Below is a small trained network, with its code and all its weights. Each question gives an input and a class and asks what happens when units are switched off, that is, made to give their printed mean instead of their output.

import numpy as np


def w(rows, s, z=0):
    codes = np.array(rows[::2]) - 128.0
    scale = np.full(codes.shape[1], s)
    scale[-1] = z or s
    return codes * scale


def f(y):
    return np.maximum(y, 0)


def log_softmax(a):
    a = a - a.max(-1, keepdims=True)
    return a - np.log(np.exp(a).sum(-1, keepdims=True))


def net(x, mask):
    res = np.array(x, float).reshape(1, 5) / 4 @ E
    y = f(res @ A[0][:, :-1].T + A[0][:, -1])
    res = res + np.where(mask, y, B[0][:, -1]) @ B[0][:, :-1]
    return log_softmax(res[-1] @ U[:, :-1].T + U[:, -1])


A, B = {}, {}
E = w([
[141,122,109,231,255,44,60,182,149,174,253],'x0',
[114,109,114,92,156,106,137,130,141,136,102],'x1',
[112,222,195,82,250,212,101,204,27,131,83],'x2',
[48,184,91,146,48,66,70,252,143,36,93],'x3',
[166,189,237,19,113,103,25,101,185,77,228],'x4',
],0.0065)
A[0] = w([
[158,68,134,80,167,164,144,109,160,161,159,54],'neuron 0',
[65,122,142,158,64,53,121,243,153,54,127,54],'neuron 1',
[85,83,54,212,111,151,204,159,90,188,77,55],'neuron 2',
[126,125,88,212,159,133,189,162,113,165,64,31],'neuron 3',
[179,67,112,158,50,65,181,64,225,101,178,3],'neuron 4',
[155,107,86,206,208,52,52,156,167,170,205,27],'neuron 5',
[131,206,205,94,237,209,125,235,9,124,82,166],'neuron 6',
[142,137,217,69,131,37,93,106,173,42,165,59],'neuron 7',
[150,100,175,139,165,159,165,10,152,226,175,39],'neuron 8',
[174,96,113,66,2,188,157,69,137,76,58,127],'neuron 9',
[165,140,203,28,106,124,80,83,194,102,152,123],'neuron 10',
[148,113,107,202,202,39,91,171,147,142,200,79],'neuron 11',
[49,161,74,124,66,105,93,214,154,65,110,96],'neuron 12',
[158,152,163,39,126,110,63,101,172,119,195,68],'neuron 13',
[201,93,127,137,180,165,148,68,157,178,163,103],'neuron 14',
[125,61,108,190,25,26,152,78,147,136,132,24],'neuron 15',
[170,83,159,131,182,126,144,49,106,169,146,69],'neuron 16',
[129,53,96,149,48,90,131,97,210,133,176,101],'neuron 17',
[129,48,88,194,138,121,157,125,73,170,68,62],'neuron 18',
[174,102,121,213,187,59,73,153,152,175,186,26],'neuron 19',
[160,158,143,35,126,84,59,108,161,123,200,87],'neuron 20',
[198,100,161,108,154,162,170,21,116,203,131,84],'neuron 21',
[73,177,80,146,91,32,73,226,152,68,103,77],'neuron 22',
],0.0062,0.0012)
B[0] = w([
[147,165,107,160,144,124,84,139,157,112,115,171],'neuron 0',
[171,209,150,198,162,176,75,98,194,113,86,208],'neuron 1',
[144,89,51,190,110,152,141,176,65,61,180,225],'neuron 2',
[117,90,105,155,136,172,140,184,60,70,190,198],'neuron 3',
[64,73,178,83,196,159,95,157,180,192,221,226],'neuron 4',
[70,111,138,88,46,64,195,32,123,88,91,230],'neuron 5',
[23,54,218,48,161,100,70,140,138,198,196,255],'neuron 6',
[159,98,100,191,129,165,166,183,67,102,143,211],'neuron 7',
[187,186,120,150,163,163,76,137,205,111,75,214],'neuron 8',
[75,107,185,70,59,27,220,13,118,115,95,223],'neuron 9',
[154,107,36,165,86,156,174,167,40,51,181,219],'neuron 10',
[118,141,153,46,35,27,205,40,105,131,80,221],'neuron 11',
[187,251,136,175,169,131,112,97,164,115,64,206],'neuron 12',
[141,84,44,185,138,166,169,204,21,114,175,210],'neuron 13',
[186,185,150,187,135,133,123,108,186,152,56,198],'neuron 14',
[93,68,148,78,193,199,101,160,153,168,174,219],'neuron 15',
[152,191,137,168,157,118,105,109,176,114,100,190],'neuron 16',
[68,91,171,62,254,183,67,150,199,182,209,217],'neuron 17',
[145,101,74,186,143,175,161,173,61,84,169,203],'neuron 18',
[116,110,156,85,57,54,199,71,105,109,83,213],'neuron 19',
[157,93,72,178,106,145,175,187,70,73,174,209],'neuron 20',
[235,238,141,190,163,147,84,92,198,80,43,212],'neuron 21',
[207,212,160,165,192,129,72,138,214,131,72,219],'neuron 22',
],0.0058,0.0092)
U = w([
[196,215,132,202,184,139,76,117,197,122,41,129],'0',
[139,75,25,205,126,158,161,200,32,83,169,34],'1',
[43,65,202,68,222,137,70,148,155,224,196,101],'2',
[88,119,164,81,1,65,201,34,103,113,43,254],'3',
],0.0077,0.00064)

Each question gives the input, the list of numbers given to net, and the class t.
The units are the neurons (one row each of A and B). Each row of codes is followed by its name. A weight is (code - 128) times the scale printed after its matrix; where a second scale follows, it is the last column's (A, B and U).
mask holds one flag per neuron, in row order. A switched-off neuron (its flag False) gives its mean, the last column of its row in B, instead of its output. The means were averaged over made-up inputs and are rounded, as every weight is.
A unit's drop is (log p(t) with every unit on - log p(t) with that unit switched off) / (log p(t) with every unit on - log p(t) with every unit switched off).
The circuit of an input: a set's keep is (log p(t) with only the set's units on - log p(t) with every unit switched off) / (log p(t) with every unit on - log p(t) with every unit switched off). Starting from the 12 units with the biggest drops (on a tie, the unit counted first), units are removed one at a time, each time the one whose removal leaves the highest keep (on an exact tie, the one counted first), for as long as the keep stays at least 0.8.
circuit, biggest first: the units of the circuit, biggest drop first
unit that matters most: the unit with the biggest drop
top k neurons: the k neurons with the biggest drops, biggest first
drop when u is switched off: that unit's drop, to one decimal
input [3,2,-5,7,2], class 0: circuit, biggest first => (neuron 22)
input [-8,-8,-8,-2,-4], class 2: top 3 neurons => (neuron 4; neuron 17; neuron 15)
input [-2,-4,2,0,-1], class 2: circuit, biggest first => (neuron 10; neuron 21)
input [-3,-4,-6,5,-3], class 2: circuit, biggest first => (neuron 15; neuron 17)
input [-5,2,-8,1,-8], class 1: top 2 neurons => (neuron 2; neuron 18)
input [6,-6,2,5,4], class 3: circuit, biggest first => (neuron 11; neuron 5)
input [7,2,5,1,2], class 3: circuit, biggest first => (neuron 11; neuron 5)
input [-6,-7,-5,-4,-6], class 1: top 2 neurons => (neuron 2; neuron 18)
input [4,-6,-7,6,-1], class 2: top 3 neurons => (neuron 17; neuron 4; neuron 15)
input [7,1,6,4,6], class 3: circuit, biggest first => (neuron 11; neuron 5)
input [6,-1,8,-6,-6], class 2: top 2 neurons => (neuron 6; neuron 10)
input [-6,7,-3,-4,8], class 1: top 2 neurons => (neuron 10; neuron 13)
input [-6,-6,-7,-3,5], class 2: top 2 neurons => (neuron 4; neuron 17)
input [-7,5,6,-5,7], class 1: circuit, biggest first => (neuron 10)
input [-7,-8,1,8,8], class 0: top 2 neurons => (neuron 12; neuron 22)
input [8,0,-1,7,0], class 3: top 3 neurons => (neuron 11; neuron 5; neuron 19)
input [-4,6,7,6,-5], class 2: top 2 neurons => (neuron 6; neuron 21)
input [7,0,-2,3,4], class 3: top 2 neurons => (neuron 11; neuron 5)
input [-7,7,-1,-4,-8], class 1: top 2 neurons => (neuron 2; neuron 18)
input [-2,-2,-5,-8,6], class 0: unit that matters most => neuron 21
input [-6,-7,-3,-6,1], class 0: top 2 neurons => (neuron 21; neuron 8)
input [-8,4,-3,-8,-5], class 0: top 2 neurons => (neuron 21; neuron 8)
input [0,8,-2,6,8], class 1: drop when neuron 21 is switched off => 0.1
input [-7,3,7,6,-1], class 2: drop when neuron 11 is switched off => 0.3
input [-7,0,-2,-5,-8], class 1: drop when neuron 2 is switched off => 1.2
input [-2,1,-8,-4,-7], class 2: drop when neuron 10 is switched off => 0.2
input [6,-1,-8,1,-4], class 2: circuit, biggest first => (neuron 17)
